Here is a tiny trained network, its code and every weight. The questions are about switching its units off for an input and a class, where a switched-off unit gives its printed mean instead of its output.

import numpy as np


def w(rows, s, z=0):
    codes = np.array(rows[::2]) - 128.0
    scale = np.full(codes.shape[1], s)
    scale[-1] = z or s
    return codes * scale


def norm(h):
    return h / np.sqrt((h * h).mean(-1, keepdims=True) + 1e-5)


def f(y):
    return y / 2 * (1 + np.tanh(0.7978845608 * (y + 0.044715 * y**3)))


def log_softmax(a):
    a = a - a.max(-1, keepdims=True)
    return a - np.log(np.exp(a).sum(-1, keepdims=True))


def net(x, mask):
    res = np.array(x, float).reshape(1, 8) / 4 @ E
    u = 0
    for l in range(4):
        y = f(norm(res) @ A[l][:, :-1].T + A[l][:, -1])
        res = res + np.where(mask[u : u + 3], y, B[l][:, -1]) @ B[l][:, :-1]
        u += 3
    return log_softmax(norm(res)[-1] @ U[:, :-1].T + U[:, -1])


A, B = {}, {}
E = w([
[176,112,158,185,193,176,196,82],'x0',
[186,211,102,93,97,206,114,157],'x1',
[31,140,223,140,76,247,140,122],'x2',
[213,207,74,106,160,129,99,154],'x3',
[141,122,128,119,102,127,89,147],'x4',
[131,145,250,166,219,184,218,58],'x5',
[86,47,95,120,160,95,107,118],'x6',
[142,147,240,167,148,239,197,93],'x7',
],0.0025)
A[0] = w([
[19,219,154,70,124,99,111,132,139],'L0N0',
[66,79,218,117,117,134,154,120,7],'L0N1',
[23,43,4,77,63,4,19,177,100],'L0N2',
],0.0025,0.0019)
B[0] = w([
[200,112,99,235,81,159,145,128,145],'L0N0',
[128,113,151,177,187,251,227,112,125],'L0N1',
[67,9,28,201,28,56,48,76,251],'L0N2',
],0.003,0.0031)
A[1] = w([
[37,90,252,188,135,173,180,93,1],'L1N0',
[166,204,173,151,168,156,207,112,81],'L1N1',
[197,100,99,114,216,70,180,91,73],'L1N2',
],0.0036,0.0007)
B[1] = w([
[127,69,250,11,80,143,204,1,252],'L1N0',
[96,74,102,134,124,120,32,109,197],'L1N1',
[94,202,86,197,221,162,119,72,166],'L1N2',
],0.0038,0.0028)
A[2] = w([
[82,80,169,110,55,138,112,248,2],'L2N0',
[174,216,120,106,50,187,64,171,89],'L2N1',
[38,102,254,101,139,179,194,76,169],'L2N2',
],0.004,0.00089)
B[2] = w([
[114,137,141,174,194,158,70,119,144],'L2N0',
[144,151,131,40,129,110,223,249,158],'L2N1',
[254,46,159,136,49,88,162,77,254],'L2N2',
],0.005,0.0044)
A[3] = w([
[101,235,152,71,80,135,195,220,3],'L3N0',
[26,45,37,168,41,59,16,146,56],'L3N1',
[204,186,68,179,254,87,114,86,162],'L3N2',
],0.0038,0.0017)
B[3] = w([
[175,165,149,79,182,148,96,246,133],'L3N0',
[20,54,49,74,75,18,89,127,252],'L3N1',
[3,157,189,222,201,221,74,111,179],'L3N2',
],0.0049,0.0044)
U = w([
[30,64,34,94,67,2,64,137,202],'0',
[67,187,139,215,230,179,92,82,70],'1',
[200,56,230,110,58,139,217,24,220],'2',
[199,203,127,34,123,156,155,250,9],'3',
],0.0089,0.0015)

Each question gives the input, the list of numbers given to net, and the class t.
The units are the neurons (one row each of A and B). Each row of codes is followed by its name. A weight is (code - 128) times the scale printed after its matrix; where a second scale follows, it is the last column's (A, B and U).
mask holds one flag per neuron, layer by layer. A switched-off neuron (its flag False) gives its mean, the last column of its row in B, instead of its output. The means were averaged over made-up inputs and are rounded, as every weight is.
A unit's drop is (log p(t) with every unit on - log p(t) with that unit switched off) / (log p(t) with every unit on - log p(t) with every unit switched off).
The circuit of an input: a set's keep is (log p(t) with only the set's units on - log p(t) with every unit switched off) / (log p(t) with every unit on - log p(t) with every unit switched off). Starting from all 12 units, units are removed one at a time, each time the one whose removal leaves the highest keep (on an exact tie, the one counted first), for as long as the keep stays at least 0.8.
circuit, biggest first: the units of the circuit, biggest drop first
unit that matters most: the unit with the biggest drop
top k neurons: the k neurons with the biggest drops, biggest first
k most important neurons of layer l: the k neurons of layer l with the biggest drops, biggest first
drop when u is switched off: that unit's drop, to one decimal
input [-1,1,6,-3,7,2,1,-5], class 2: unit that matters most -> L0N1
input [-4,6,-1,8,-6,-3,-5,-5], class 3: circuit, biggest first -> L2N1; L3N1
input [-4,8,3,1,-3,6,-8,2], class 3: circuit, biggest first -> L2N1; L3N0
input [3,8,-6,-3,3,1,-2,-3], class 3: top 2 neurons -> L2N1; L2N0
input [4,-2,-3,2,2,-2,6,7], class 1: top 2 neurons -> L1N2; L3N2
input [5,4,-1,2,-4,1,-4,-5], class 1: top 2 neurons -> L3N2; L1N2
input [3,1,-2,-2,-3,-3,-4,3], class 3: 2 most important neurons of layer 2 -> L2N1; L2N2
input [8,3,-7,7,3,-3,3,-4], class 1: 2 most important neurons of layer 3 -> L3N2; L3N1
input [5,1,-7,5,5,-1,-5,-7], class 1: 2 most important neurons of layer 1 -> L1N2; L1N1
input [7,8,-2,2,-6,-2,-7,-7], class 3: drop when L2N1 is switched off -> 0.5
input [-7,5,0,-8,3,5,-2,-3], class 2: drop when L1N2 is switched off -> 0.0
input [-4,8,6,-8,5,-4,-8,-2], class 3: drop when L2N1 is switched off -> 0.2
